Below is a small trained network, with its code and all its weights. Each question gives an input and a target symbol and asks what happens when units are switched off, that is, made to give their printed mean instead of their output.

import numpy as np


def w(rows, s, z=0):
    codes = np.array(rows[::2]) - 128.0
    scale = np.full(codes.shape[1], s)
    scale[-1] = z or s
    return codes * scale


def f(y):
    return y / 2 * (1 + np.tanh(0.7978845608 * (y + 0.044715 * y**3)))


def softmax(a):
    e = np.exp(a - a.max(-1, keepdims=True))
    return e / e.sum(-1, keepdims=True)


def log_softmax(a):
    a = a - a.max(-1, keepdims=True)
    return a - np.log(np.exp(a).sum(-1, keepdims=True))


def net(x, mask):
    ids = ['ΓΔΛΠΣΦβεηθμξτψω'.index(c) for c in x.split()]
    T = len(ids)
    res = E[ids] + P[:T]
    r = res
    for j in range(3):
        rows = slice(2 * j, 2 * j + 2)
        q, k, v = (r @ M[0][rows].T for M in (Q, K, V))
        z = softmax(np.where(np.tri(T) > 0, q @ k.T / 2**0.5, -1e9)) @ v
        o = O[0][rows]
        res = res + np.where(mask[j], z, o[:, -1]) @ o[:, :-1]
    y = f(res @ A[0][:, :-1].T + A[0][:, -1])
    res = res + np.where(mask[3:15], y, B[0][:, -1]) @ B[0][:, :-1]
    return log_softmax(res[-1] @ U[:, :-1].T + U[:, -1])


Q, K, V, O, A, B = {}, {}, {}, {}, {}, {}
E = w([
[120,172,197,43,53,168],'Γ',
[245,50,88,90,86,52],'Δ',
[230,209,124,238,212,229],'Λ',
[63,176,166,51,216,106],'Π',
[115,217,153,215,192,210],'Σ',
[166,192,122,192,186,171],'Φ',
[185,235,65,161,216,177],'β',
[165,191,128,189,181,183],'ε',
[169,188,137,202,179,172],'η',
[179,170,193,237,160,204],'θ',
[68,38,20,121,173,88],'μ',
[49,7,138,86,10,125],'ξ',
[162,179,148,205,172,180],'τ',
[124,84,141,148,193,3],'ψ',
[182,169,215,84,84,28],'ω',
],0.0082)
P = w([
[174,254,68,220,137,144],'0',
[172,215,89,203,156,153],'1',
[163,191,108,193,159,157],'2',
[162,168,128,176,174,161],'3',
[159,147,141,170,176,156],'4',
[148,132,159,160,177,159],'5',
[152,118,169,144,183,148],'6',
[139,98,187,142,182,157],'7',
[130,92,199,137,180,146],'8',
[135,82,206,124,182,143],'9',
[128,62,209,114,175,145],'10',
[119,61,222,99,175,129],'11',
[128,104,191,130,185,142],'12',
],0.0061)
Q[0] = w([
[162,24,22,97,22,75],'head 1',
[88,240,241,151,236,167],'head 1',
[56,49,17,14,26,24],'head 2',
[198,228,228,245,235,235],'head 2',
[6,9,44,1,9,4],'head 3',
[136,217,216,214,219,213],'head 3',
],0.0076)
K[0] = w([
[191,202,9,253,80,219],'head 1',
[61,63,252,4,183,28],'head 1',
[184,246,83,244,169,176],'head 2',
[50,11,185,21,78,66],'head 2',
[215,250,55,249,189,234],'head 3',
[14,37,196,34,122,115],'head 3',
],0.0073)
V[0] = w([
[29,170,151,8,181,29],'head 1',
[125,139,86,129,179,226],'head 1',
[210,229,193,93,140,1],'head 2',
[10,231,168,196,149,185],'head 2',
[211,20,196,247,105,105],'head 3',
[85,74,52,190,213,57],'head 3',
],0.0066)
O[0] = w([
[120,50,194,51,176,128,204],'head 1',
[169,106,34,148,129,211,202],'head 1',
[216,41,212,50,145,22,236],'head 2',
[54,177,231,143,215,162,255],'head 2',
[136,229,108,254,105,79,58],'head 3',
[14,55,50,192,228,30,100],'head 3',
],0.0067,0.0035)
A[0] = w([
[89,63,123,41,218,118,181],'neuron 1',
[159,179,230,75,114,192,154],'neuron 2',
[181,156,85,168,1,62,73],'neuron 3',
[45,126,227,33,142,137,146],'neuron 4',
[209,125,114,179,51,105,254],'neuron 5',
[11,171,70,211,51,104,203],'neuron 6',
[190,104,174,169,186,13,105],'neuron 7',
[63,80,75,206,175,163,205],'neuron 8',
[129,195,42,127,168,189,51],'neuron 9',
[103,152,172,221,46,231,44],'neuron 10',
[184,180,140,49,6,147,54],'neuron 11',
[16,192,90,130,129,151,156],'neuron 12',
],0.0069,0.0057)
B[0] = w([
[167,71,156,217,173,181,249],'neuron 1',
[118,197,116,70,42,173,255],'neuron 2',
[104,73,230,49,218,239,131],'neuron 3',
[199,155,53,168,112,172,237],'neuron 4',
[133,91,59,161,28,65,186],'neuron 5',
[122,28,224,50,84,91,155],'neuron 6',
[50,212,195,191,210,62,169],'neuron 7',
[36,66,50,61,172,102,178],'neuron 8',
[146,219,41,56,202,142,149],'neuron 9',
[35,134,171,245,94,236,155],'neuron 10',
[5,74,19,171,214,132,126],'neuron 11',
[68,157,241,2,141,66,137],'neuron 12',
],0.0061,0.0081)
U = w([
[201,162,131,7,3,193,154],'Γ',
[234,19,19,190,48,72,251],'Δ',
[123,188,17,227,150,186,24],'Λ',
[189,54,178,120,209,198,148],'Π',
[35,177,201,57,145,135,78],'Σ',
[121,135,128,100,132,109,110],'Φ',
[169,187,61,14,172,91,125],'β',
[124,141,117,104,125,119,98],'ε',
[121,137,126,124,123,117,70],'η',
[63,115,200,253,63,172,1],'θ',
[62,51,68,42,160,93,204],'μ',
[58,34,151,107,51,151,206],'ξ',
[98,128,134,136,117,123,103],'τ',
[81,129,163,228,207,46,40],'ψ',
[181,223,248,84,108,32,150],'ω',
],0.006,0.0041)

Each question gives the input, a string of symbols that net reads in full, and the target symbol t.
The units are the heads (2 rows each of Q, K, V and O) and the neurons (one row each of A and B). Each row of codes is followed by its name. A weight is (code - 128) times the scale printed after its matrix; where a second scale follows, it is the last column's (O, A, B and U).
mask holds one flag per unit, heads first, then neurons. A switched-off unit (its flag False) gives its mean, the last column of its rows in O or B, instead of its output. The means were averaged over made-up inputs and are rounded, as every weight is.
A unit's drop is (log p(t) with every unit on - log p(t) with that unit switched off) / (log p(t) with every unit on - log p(t) with every unit switched off).
The circuit of an input: a set's keep is (log p(t) with only the set's units on - log p(t) with every unit switched off) / (log p(t) with every unit on - log p(t) with every unit switched off). Starting from the 12 units with the biggest drops (on a tie, the unit counted first), units are removed one at a time, each time the one whose removal leaves the highest keep (on an exact tie, the one counted first), for as long as the keep stays at least 0.8.
circuit, biggest first: the units of the circuit, biggest drop first
unit that matters most: the unit with the biggest drop
k most important neurons: the k neurons with the biggest drops, biggest first
heads that matter: for each layer, one digit per head in row order, 1 if its drop is at least 0.15 and else 0, layers parted by /
input β θ Λ Λ ξ Λ ε η θ, target θ: circuit, biggest first	(neuron 10; head 2)
input Λ η Π θ Γ ε, target Γ: circuit, biggest first	(head 3; neuron 2)
input Δ Λ Δ Λ Σ Λ Λ Π θ Λ Λ Π η, target Π: unit that matters most	head 1
input Φ Λ Λ τ Σ, target Σ: 3 most important neurons	(neuron 12; neuron 4; neuron 1)
input θ Σ ψ Λ τ, target ψ: circuit, biggest first	(head 3; neuron 7; neuron 2)
input Λ Π ω Γ Δ ψ η β Λ μ Λ, target μ: heads that matter	011
input Γ Λ θ, target Γ: heads that matter	001
input Π Π ω θ, target ω: heads that matter	010
input Λ τ Π Λ Λ τ Π θ Π Σ Π τ Σ, target Π: circuit, biggest first	(head 1; neuron 1; head 3)
input Λ ε Δ β ε Λ Λ Λ Π Γ Σ, target Γ: circuit, biggest first	(head 3; neuron 2; neuron 7)
input Σ Δ Λ θ, target Δ: heads that matter	010
input Π Λ Λ, target Π: heads that matter	111
input θ θ Δ μ Λ Λ θ τ, target μ: heads that matter	011
input Λ θ ω Π η Λ ω Λ Δ Σ ω β, target ω: heads that matter	101
input Λ Λ Λ Π Λ Π ε, target Π: heads that matter	101
input Π Π Π η, target Π: unit that matters most	head 3
input ω Π Π Π Λ Λ ω Σ Π, target Π: heads that matter	100
input Π Π Δ ω Π Λ ε Σ Λ ω β β, target ω: heads that matter	111
input Λ Π β Δ Λ θ Σ ψ μ Π ψ θ Λ, target ψ: heads that matter	101
input Λ β Λ Π Π Λ Δ Λ β, target Δ: unit that matters most	head 2
input β Λ ε μ Λ Λ θ τ Λ τ β, target μ: heads that matter	011
input Λ Γ Λ Σ Λ Φ Σ, target Γ: heads that matter	001
input Δ Λ Λ Λ ω Σ Λ Π ψ ω τ, target ω: circuit, biggest first	(head 2; neuron 7; head 1; neuron 8)
input β Σ ψ Λ θ, target ψ: 2 most important neurons	(neuron 7; neuron 2)
input Λ Λ Λ η Π Γ, target Γ: circuit, biggest first	(neuron 2; head 3)
input Π Γ β Λ Λ Λ Π Λ Λ Γ Λ, target Γ: circuit, biggest first	(head 3; neuron 2)
input Δ Λ ε, target Δ: circuit, biggest first	(head 2)
